Below are the code and all the weights of a small trained network. Each question names an input and a class and asks about switching units off, where a switched-off unit gives its printed mean instead of its output.

import numpy as np


def w(rows, s, z=0):
    codes = np.array(rows[::2]) - 128.0
    scale = np.full(codes.shape[1], s)
    scale[-1] = z or s
    return codes * scale


def norm(h):
    return h / np.sqrt((h * h).mean(-1, keepdims=True) + 1e-5)


def f(y):
    return y / 2 * (1 + np.tanh(0.7978845608 * (y + 0.044715 * y**3)))


def log_softmax(a):
    a = a - a.max(-1, keepdims=True)
    return a - np.log(np.exp(a).sum(-1, keepdims=True))


def net(x, mask):
    res = np.array(x, float).reshape(1, 6) / 4 @ E
    u = 0
    for l in range(2):
        y = f(norm(res) @ A[l][:, :-1].T + A[l][:, -1])
        res = res + np.where(mask[u : u + 10], y, B[l][:, -1]) @ B[l][:, :-1]
        u += 10
    return log_softmax(norm(res)[-1] @ U[:, :-1].T + U[:, -1])


A, B = {}, {}
E = w([
[66,161,2,57,46,96,151,12],'x0',
[177,226,113,113,83,163,176,175],'x1',
[27,209,196,96,178,47,175,155],'x2',
[181,56,204,142,45,81,247,66],'x3',
[128,130,126,129,133,126,130,126],'x4',
[74,127,127,236,72,140,134,143],'x5',
],0.00056)
A[0] = w([
[181,210,94,149,103,113,171,166,68],'L0N1',
[176,105,173,166,165,128,123,195,119],'L0N2',
[193,210,94,133,98,123,176,173,108],'L0N3',
[95,36,132,150,178,58,71,69,104],'L0N4',
[50,137,115,236,48,135,113,175,80],'L0N5',
[115,133,82,94,74,128,117,86,248],'L0N6',
[144,132,127,135,126,103,118,128,130],'L0N7',
[58,124,129,231,34,127,118,177,80],'L0N8',
[180,119,138,4,178,113,117,133,189],'L0N9',
[58,213,201,117,148,60,136,109,67],'L0N10',
],0.0031,0.0018)
B[0] = w([
[62,46,176,67,150,185,104,93,121],'L0N1',
[98,190,144,168,93,140,157,141,185],'L0N2',
[54,51,191,93,171,180,116,96,152],'L0N3',
[95,150,194,41,127,255,176,142,184],'L0N4',
[191,144,132,90,229,143,162,71,142],'L0N5',
[98,139,166,212,151,139,156,161,243],'L0N6',
[114,123,127,138,129,135,136,136,130],'L0N7',
[183,141,145,75,213,144,173,52,144],'L0N8',
[160,151,147,176,215,163,199,38,247],'L0N9',
[141,36,58,103,153,118,186,199,171],'L0N10',
],0.0025,0.0015)
A[1] = w([
[120,196,49,83,162,158,46,182,82],'L1N1',
[57,137,4,57,65,104,140,11,119],'L1N2',
[195,85,161,86,22,69,191,104,76],'L1N3',
[119,183,57,76,149,146,28,178,48],'L1N4',
[82,116,169,34,130,229,147,161,156],'L1N5',
[103,90,158,210,157,109,165,106,251],'L1N6',
[161,206,79,126,115,161,155,191,193],'L1N7',
[241,80,70,159,59,223,56,90,130],'L1N8',
[76,151,193,134,174,93,74,167,22],'L1N9',
[175,90,177,97,13,88,198,121,103],'L1N10',
],0.0024,0.0017)
B[1] = w([
[121,70,176,178,149,76,115,47,115],'L1N1',
[217,138,254,147,123,168,115,233,136],'L1N2',
[90,115,152,165,218,111,73,105,128],'L1N3',
[124,61,198,178,185,91,133,60,96],'L1N4',
[87,84,150,92,54,135,60,98,182],'L1N5',
[151,141,62,118,94,123,68,122,254],'L1N6',
[102,104,109,146,81,74,95,107,164],'L1N7',
[51,126,137,35,170,46,218,187,151],'L1N8',
[155,100,155,96,97,138,210,108,99],'L1N9',
[89,116,137,162,194,104,54,86,145],'L1N10',
],0.003,0.0021)
U = w([
[63,30,204,249,241,8,12,10,154],'0',
[32,58,58,15,168,8,252,252,146],'1',
[238,237,237,246,17,186,83,251,115],'2',
[18,40,239,5,39,251,44,72,109],'3',
[250,219,61,85,247,223,226,6,79],'4',
[96,142,22,129,81,116,61,92,250],'5',
[229,36,57,112,4,60,81,51,6],'6',
[253,3,214,79,3,7,179,61,3],'7',
],0.0058)

Each question gives the input, the list of numbers given to net, and the class t.
The units are the neurons (one row each of A and B). Each row of codes is followed by its name. A weight is (code - 128) times the scale printed after its matrix; where a second scale follows, it is the last column's (A, B and U).
mask holds one flag per neuron, layer by layer. A switched-off neuron (its flag False) gives its mean, the last column of its row in B, instead of its output. The means were averaged over made-up inputs and are rounded, as every weight is.
A unit's drop is (log p(t) with every unit on - log p(t) with that unit switched off) / (log p(t) with every unit on - log p(t) with every unit switched off).
The circuit of an input: a set's keep is (log p(t) with only the set's units on - log p(t) with every unit switched off) / (log p(t) with every unit on - log p(t) with every unit switched off). Starting from the 12 units with the biggest drops (on a tie, the unit counted first), units are removed one at a time, each time the one whose removal leaves the highest keep (on an exact tie, the one counted first), for as long as the keep stays at least 0.8.
circuit, biggest first: the units of the circuit, biggest drop first
most important unit: the unit with the biggest drop
k most important neurons: the k neurons with the biggest drops, biggest first
k most important neurons of layer l: the k neurons of layer l with the biggest drops, biggest first
input [-6,-5,0,2,0,-5], class 2: circuit, biggest first => (L0N3, L0N2)
input [6,-6,-5,-6,-3,3], class 0: circuit, biggest first => (L1N1, L1N4, L1N8, L1N2)
input [7,8,2,0,-1,-2], class 3: circuit, biggest first => (L0N3, L0N1)
input [-1,5,1,-2,-1,4], class 3: most important unit => L0N1
input [-5,-7,-2,-4,-5,-2], class 3: 2 most important neurons of layer 0 => (L0N4, L0N6)
input [-7,4,2,6,-8,8], class 4: 3 most important neurons => (L0N8, L0N5, L1N2)
input [5,6,-3,3,-6,-1], class 3: 2 most important neurons => (L0N3, L0N1)
input [-4,2,7,-7,2,-2], class 0: 2 most important neurons => (L1N1, L1N4)
input [-6,-7,5,0,8,3], class 5: 4 most important neurons => (L1N2, L0N3, L0N1, L1N8)
input [6,-1,-7,6,-7,5], class 1: 2 most important neurons => (L1N8, L0N9)
input [-1,-2,8,-1,-6,7], class 1: 2 most important neurons => (L0N10, L0N9)
input [5,0,8,8,-4,3], class 0: circuit, biggest first => (L1N10, L1N3)
input [1,-5,-6,4,-7,-8], class 4: 4 most important neurons of layer 0 => (L0N9, L0N10, L0N1, L0N3)
input [-7,-8,-8,-2,4,7], class 1: 4 most important neurons of layer 0 => (L0N9, L0N6, L0N3, L0N1)
input [4,-4,6,-3,-2,0], class 1: most important neuron => (L0N10)
input [-8,-8,-8,-2,-7,1], class 1: 2 most important neurons of layer 0 => (L0N6, L0N3)
input [5,-2,-8,-8,6,-6], class 0: circuit, biggest first => (L1N1, L1N4)
input [-6,4,7,-6,1,0], class 1: 2 most important neurons => (L0N10, L1N10)
input [-5,-6,-4,2,-3,1], class 3: 2 most important neurons => (L0N4, L0N6)
input [8,2,-1,-5,-7,8], class 2: circuit, biggest first => (L1N2)
input [-6,-2,-8,1,7,7], class 1: 3 most important neurons => (L1N8, L0N9, L0N6)
input [-5,0,-2,8,1,0], class 0: 3 most important neurons => (L1N10, L1N3, L0N6)
input [1,6,-4,3,-4,1], class 3: 2 most important neurons of layer 0 => (L0N3, L0N1)
input [8,2,7,-1,-3,-4], class 2: 2 most important neurons => (L1N2, L1N8)
input [2,8,4,7,-6,2], class 3: 2 most important neurons => (L0N3, L0N1)
input [-4,-4,6,6,0,7], class 4: 4 most important neurons of layer 1 => (L1N8, L1N1, L1N4, L1N7)
input [-6,-3,1,6,0,8], class 4: most important unit => L0N8
